Here is a tiny trained network, its code and every weight. The questions are about switching its units off for an input and a class, where a switched-off unit gives its printed mean instead of its output.

import numpy as np


def w(rows, s, z=0):
    codes = np.array(rows[::2]) - 128.0
    scale = np.full(codes.shape[1], s)
    scale[-1] = z or s
    return codes * scale


def norm(h):
    return h / np.sqrt((h * h).mean(-1, keepdims=True) + 1e-5)


def f(y):
    return y / 2 * (1 + np.tanh(0.7978845608 * (y + 0.044715 * y**3)))


def log_softmax(a):
    a = a - a.max(-1, keepdims=True)
    return a - np.log(np.exp(a).sum(-1, keepdims=True))


def net(x, mask):
    res = np.array(x, float).reshape(1, 6) / 4 @ E
    u = 0
    for l in range(2):
        y = f(norm(res) @ A[l][:, :-1].T + A[l][:, -1])
        res = res + np.where(mask[u : u + 3], y, B[l][:, -1]) @ B[l][:, :-1]
        u += 3
    return log_softmax(norm(res)[-1] @ U[:, :-1].T + U[:, -1])


A, B = {}, {}
E = w([
[132,131,126],'x0',
[131,130,128],'x1',
[69,2,11],'x2',
[127,130,127],'x3',
[26,70,145],'x4',
[207,205,85],'x5',
],0.0039)
A[0] = w([
[167,138,1,5],'L0N1',
[143,203,147,136],'L0N2',
[112,86,74,165],'L0N3',
],0.009,0.0012)
B[0] = w([
[215,72,189,254],'L0N1',
[78,190,114,225],'L0N2',
[157,162,7,240],'L0N3',
],0.011,0.0024)
A[1] = w([
[135,188,157,3],'L1N1',
[19,149,254,174],'L1N2',
[159,222,160,232],'L1N3',
],0.0089,0.0015)
B[1] = w([
[124,159,65,150],'L1N1',
[197,44,253,254],'L1N2',
[37,142,124,214],'L1N3',
],0.0082,0.0052)
U = w([
[115,167,223,206],'0',
[209,89,182,252],'1',
[189,71,56,97],'2',
[46,76,77,9],'3',
[131,248,134,32],'4',
],0.014,0.003)

Each question gives the input, the list of numbers given to net, and the class t.
The units are the neurons (one row each of A and B). Each row of codes is followed by its name. A weight is (code - 128) times the scale printed after its matrix; where a second scale follows, it is the last column's (A, B and U).
mask holds one flag per neuron, layer by layer. A switched-off neuron (its flag False) gives its mean, the last column of its row in B, instead of its output. The means were averaged over made-up inputs and are rounded, as every weight is.
A unit's drop is (log p(t) with every unit on - log p(t) with that unit switched off) / (log p(t) with every unit on - log p(t) with every unit switched off).
The circuit of an input: a set's keep is (log p(t) with only the set's units on - log p(t) with every unit switched off) / (log p(t) with every unit on - log p(t) with every unit switched off). Starting from all 6 units, units are removed one at a time, each time the one whose removal leaves the highest keep (on an exact tie, the one counted first), for as long as the keep stays at least 0.8.
units of the circuit, in order: the units of the circuit, biggest drop first
top k neurons: the k neurons with the biggest drops, biggest first
drop of u: that unit's drop, to one decimal
input [-5,7,0,-6,1,5], class 0: top 2 neurons : [L0N3, L0N2]
input [4,-2,2,-3,4,3], class 2: units of the circuit, in order : [L1N2, L1N3]
input [6,-5,2,8,6,5], class 2: top neuron : [L1N2]
input [-4,3,0,2,-4,8], class 4: top 2 neurons : [L1N2, L0N2]
input [-1,4,1,6,-1,-3], class 2: units of the circuit, in order : [L1N3, L1N2]
input [-6,7,1,4,6,2], class 2: top 3 neurons : [L1N3, L0N3, L0N2]
input [2,-6,1,-4,1,1], class 2: top 2 neurons : [L0N3, L1N2]
input [-7,0,-2,4,-8,-5], class 0: top 3 neurons : [L0N3, L1N2, L1N3]
input [6,2,-2,4,0,7], class 4: top 2 neurons : [L1N2, L1N1]
input [-6,0,0,6,-8,-4], class 0: drop of L1N2 : -0.4
input [-2,-5,-1,6,-3,0], class 0: drop of L1N2 : 0.2
input [4,0,1,-2,-4,-4], class 2: drop of L0N1 : 0.1
